Below are the code and all the weights of a small trained network. Each question names an input and a class and asks about switching units off, where a switched-off unit gives its printed mean instead of its output.

import numpy as np


def w(rows, s, z=0):
    codes = np.array(rows[::2]) - 128.0
    scale = np.full(codes.shape[1], s)
    scale[-1] = z or s
    return codes * scale


def norm(h):
    return h / np.sqrt((h * h).mean(-1, keepdims=True) + 1e-5)


def f(y):
    return np.maximum(y, 0)


def log_softmax(a):
    a = a - a.max(-1, keepdims=True)
    return a - np.log(np.exp(a).sum(-1, keepdims=True))


def net(x, mask):
    res = np.array(x, float).reshape(1, 3) / 4 @ E
    u = 0
    for l in range(4):
        y = f(norm(res) @ A[l][:, :-1].T + A[l][:, -1])
        res = res + np.where(mask[u : u + 10], y, B[l][:, -1]) @ B[l][:, :-1]
        u += 10
    return log_softmax(norm(res)[-1] @ U[:, :-1].T + U[:, -1])


A, B = {}, {}
E = w([
[68,249,2,148],'x0',
[26,168,230,124],'x1',
[242,221,221,201],'x2',
],0.0072)
A[0] = w([
[42,82,86,62,52],'L0N1',
[168,132,150,180,50],'L0N2',
[166,121,83,103,31],'L0N3',
[207,65,106,166,2],'L0N4',
[48,141,156,1,133],'L0N5',
[172,193,156,99,232],'L0N6',
[143,136,226,55,157],'L0N7',
[122,216,208,211,74],'L0N8',
[165,116,95,139,11],'L0N9',
[208,77,126,90,83],'L0N10',
],0.0074,0.0034)
B[0] = w([
[88,107,3,4,222],'L0N1',
[130,172,136,32,166],'L0N2',
[138,114,100,204,146],'L0N3',
[81,116,63,150,178],'L0N4',
[119,199,189,56,223],'L0N5',
[102,172,65,48,254],'L0N6',
[1,160,125,193,232],'L0N7',
[118,140,148,11,237],'L0N8',
[139,88,74,114,135],'L0N9',
[16,180,96,183,201],'L0N10',
],0.0048,0.0037)
A[1] = w([
[200,61,117,67,58],'L1N1',
[232,166,193,185,75],'L1N2',
[63,132,132,38,61],'L1N3',
[2,200,112,157,140],'L1N4',
[72,151,47,76,96],'L1N5',
[10,162,134,71,63],'L1N6',
[133,203,140,202,106],'L1N7',
[125,20,206,185,44],'L1N8',
[107,37,218,164,2],'L1N9',
[153,80,76,139,178],'L1N10',
],0.0063,0.0042)
B[1] = w([
[34,160,108,164,147],'L1N1',
[160,128,109,29,182],'L1N2',
[81,129,178,131,189],'L1N3',
[160,234,107,234,252],'L1N4',
[67,169,119,163,239],'L1N5',
[102,175,148,161,220],'L1N6',
[118,145,97,76,170],'L1N7',
[196,2,224,108,162],'L1N8',
[177,57,140,180,153],'L1N9',
[66,129,190,170,202],'L1N10',
],0.0073,0.0042)
A[2] = w([
[155,80,168,128,119],'L2N1',
[108,127,96,10,4],'L2N2',
[79,210,114,159,146],'L2N3',
[194,115,168,114,163],'L2N4',
[125,139,147,117,62],'L2N5',
[195,102,53,184,169],'L2N6',
[142,123,92,143,98],'L2N7',
[136,117,80,147,17],'L2N8',
[194,65,74,132,95],'L2N9',
[120,112,99,91,47],'L2N10',
],0.013,0.0025)
B[2] = w([
[144,97,80,153,161],'L2N1',
[112,93,127,83,160],'L2N2',
[162,56,64,149,255],'L2N3',
[142,111,90,87,170],'L2N4',
[105,155,128,142,137],'L2N5',
[73,168,165,160,177],'L2N6',
[102,156,146,142,147],'L2N7',
[115,183,124,133,147],'L2N8',
[53,167,248,155,157],'L2N9',
[107,124,152,112,141],'L2N10',
],0.012,0.009)
A[3] = w([
[156,80,154,121,101],'L3N1',
[91,160,156,149,23],'L3N2',
[92,27,156,143,139],'L3N3',
[152,88,169,122,179],'L3N4',
[246,215,161,109,193],'L3N5',
[123,123,159,233,76],'L3N6',
[115,62,140,100,104],'L3N7',
[100,121,107,90,103],'L3N8',
[148,66,178,142,143],'L3N9',
[101,92,32,119,253],'L3N10',
],0.014,0.0033)
B[3] = w([
[109,149,99,213,154],'L3N1',
[74,175,172,215,150],'L3N2',
[161,153,97,165,194],'L3N3',
[126,199,40,124,164],'L3N4',
[15,1,125,45,191],'L3N5',
[166,100,217,57,173],'L3N6',
[160,139,46,100,166],'L3N7',
[145,121,181,129,157],'L3N8',
[151,224,49,140,170],'L3N9',
[191,115,220,104,255],'L3N10',
],0.0091,0.0099)
U = w([
[80,52,117,34,176],'0',
[185,179,22,182,193],'1',
[67,170,245,178,127],'2',
[251,78,224,136,4],'3',
],0.017,0.0039)

Each question gives the input, the list of numbers given to net, and the class t.
The units are the neurons (one row each of A and B). Each row of codes is followed by its name. A weight is (code - 128) times the scale printed after its matrix; where a second scale follows, it is the last column's (A, B and U).
mask holds one flag per neuron, layer by layer. A switched-off neuron (its flag False) gives its mean, the last column of its row in B, instead of its output. The means were averaged over made-up inputs and are rounded, as every weight is.
A unit's drop is (log p(t) with every unit on - log p(t) with that unit switched off) / (log p(t) with every unit on - log p(t) with every unit switched off).
The circuit of an input: a set's keep is (log p(t) with only the set's units on - log p(t) with every unit switched off) / (log p(t) with every unit on - log p(t) with every unit switched off). Starting from the 12 units with the biggest drops (on a tie, the unit counted first), units are removed one at a time, each time the one whose removal leaves the highest keep (on an exact tie, the one counted first), for as long as the keep stays at least 0.8.
units of the circuit, in order: the units of the circuit, biggest drop first
most important unit: the unit with the biggest drop
k most important neurons: the k neurons with the biggest drops, biggest first
top k neurons in layer l: the k neurons of layer l with the biggest drops, biggest first
input [0,3,-1], class 3: most important unit => L2N3
input [5,5,-2], class 1: 3 most important neurons => (L1N4; L2N3; L2N9)
input [2,-2,-3], class 3: 2 most important neurons => (L3N10; L3N5)
input [3,0,2], class 3: units of the circuit, in order => (L2N3; L3N10)
input [4,6,-5], class 2: top 2 neurons in layer 3 => (L3N5; L3N10)
input [8,6,-4], class 1: units of the circuit, in order => (L1N4; L2N3)
input [6,-8,-7], class 2: 2 most important neurons => (L2N6; L2N9)
input [-1,8,-6], class 2: units of the circuit, in order => (L1N4; L3N5)
input [-1,-2,-3], class 3: 2 most important neurons => (L3N10; L3N5)
input [-1,2,-2], class 3: units of the circuit, in order => (L2N3; L3N10; L3N5)
input [-1,3,-2], class 3: 4 most important neurons => (L2N3; L3N10; L2N6; L2N9)
input [4,-8,7], class 2: top 2 neurons in layer 3 => (L3N2; L3N7)
input [-5,-5,-2], class 1: units of the circuit, in order => (L3N9; L3N3)
input [-1,-3,-3], class 3: units of the circuit, in order => (L3N10)
input [-1,-8,8], class 0: 3 most important neurons => (L3N5; L1N2; L2N4)
input [-1,-5,5], class 0: 2 most important neurons => (L3N5; L1N2)
input [6,5,3], class 1: 2 most important neurons => (L2N3; L2N9)
input [4,-5,0], class 2: 2 most important neurons => (L2N6; L0N7)
input [-8,-4,8], class 0: 2 most important neurons => (L3N5; L2N3)
input [-3,-4,0], class 2: most important unit => L0N8
